[ 79 166 153 152  92  99 112 154 151 128 112] : (194)
[128 108 133 110 127 112  91 158 119 124  65] : (11)
[136 118 174 154 132  77 102  89 147 162  81] : (180)
[ 85 152 177 137  68  99  92  83 116 140 155] : (34)
[139 110 126 127 119 109  87 147  89 145  94] : (191)
[129 117 104 117 140 132  95 132 172 151 147] : (13)
[128 154 137 111  98  72 134  88 171 104 154] : (130)
[107 109 161 108 159  76  85 114 163 110 104] : (115)
[145 153 106 130 121 147 186 112 181  96 189] : (120)
[157 114  95 110 188 167 122 147 164 115 103] : (179)
[155 112 162 154 132  89 147  77 174 102  84] : (209)
[139 130  97 174 147 153 135 112 113  93 134] : (122)
find: [162 154 132  89 147  77 174 102]
(209)
find: [132  89 147  77 174 102]
(209)
find: [136 118 174 154 132  77 102  89 147 162  81]
(180)
find: [154 151 128 112]
(194)
find: [132  95]
(13)

[ 34 104  48 208 210] -> (88)
[204  81  96 174 160] -> (80)
[204  96 174  81 158] -> (95)
find: [204  96 174]
(95)
find: [204  81  96 174]
(80)
find: [104  48]
(88)
find: [ 81  96 174 160]
(80)

[126 156 123 126 103  85 159 118 134 131] : (23)
[159 126 123 103  85 118 156 126 130 128] : (81)
[130 140 144 113 133 126 116 139 131 130] : (52)
[182 123 123 102  98  87  77 153 104  84] : (167)
[126  81 111 123 131 130 105 122 139 157] : (38)
[159 127 124 109 112 101  96 146 134 129] : (8)
[ 99 212 154 135 107  94 147 133 145 122] : (35)
[115 131 128  98 102 133 138 121 132 133] : (117)
[150 126 126 113 118 109 108 137 117 110] : (71)
[159 127 124 109 112 101  96 143 112  99] : (171)
[127 148 123 127 111  98 150 119 131 131] : (89)
find: [102  98]
(167)
find: [101  96 146 134]
(8)
find: [126 156 123 126 103  85 159 118]
(23)
find: [159 127 124 109 112 101  96 143 112  99]
(171)

[140 128 128 137 118 101 126 131 120 124 123 120 138 128 141 123 123 139
 125 143 121 127]  (45)
[167 140 118 120  99  87 175  53 192 128 145 109 125  98 178 148 162 107
 163 126 164 125]  (62)
[136 130 126 141 118  98 124 134 124 127 119 128 143 128 130 124 125 133
 130 140 120 131]  (60)
[136 130 126 141 118  98 124 134 124 127 119 128 125 107 183 149 160 111
 155 137 168 132]  (3)
find: [109 125  98]
(62)
find: [118 120  99  87]
(62)
find: [136 130 126 141 118  98 124 134 124 127 119 128 125 107 183 149 160 111
 155 137 168 132]
(3)

[145 108  97 102 106 107 145 165  88 147 143 176 147 180  82 125 101 122
 110  87 181 104 153 103 150 141  96 101  84 140 148 119 169 102 146 137
 132  86 129 125 114 129 178 120 159  72 137 118 152 152  83] -> (72)
[127 133 142 102 158 141 145 110  88 101  97  94 147 110 161 153  79 181
 165 177 110 117 165 103 129 151  96 108 124 128 115 124  83 160  81 163
  91 166 122  71 125  90  93 171 130 167 105 152 131 105 153] -> (137)
[133 141 142 124 158 163 160 119  88 101 112  94 132  74 148 125 101 181
 154 177  87 117 141 114 122 141 126 129 150 121  99 139 105 141  81 137
 105 146 135  71 114 149  93 140 102 167 121 152 152 105 153] -> (148)
[115 149  82 157 119 118 100 128 148 163 143 108  71 216 122 134 145 103
 132 110 158 129 117 147 122 136 108 128 124  96 164 119 169 131 168 111
 160 106 129 144 136  70 157 130 159  72 137 106  68 152 111] -> (64)
[115 149  82 157 119 118 100 119 163 148 143 108  71 216 122 139 167 103
 121 110 158 129 105 147 122 130 114 136  97 140 164 109 169 121 168 111
 160 106 122 144 136  70 178 130 159  72 137 106  68 152 111] -> (6)
find: [148 163]
(64)
find: [ 96 108 124 128]
(137)

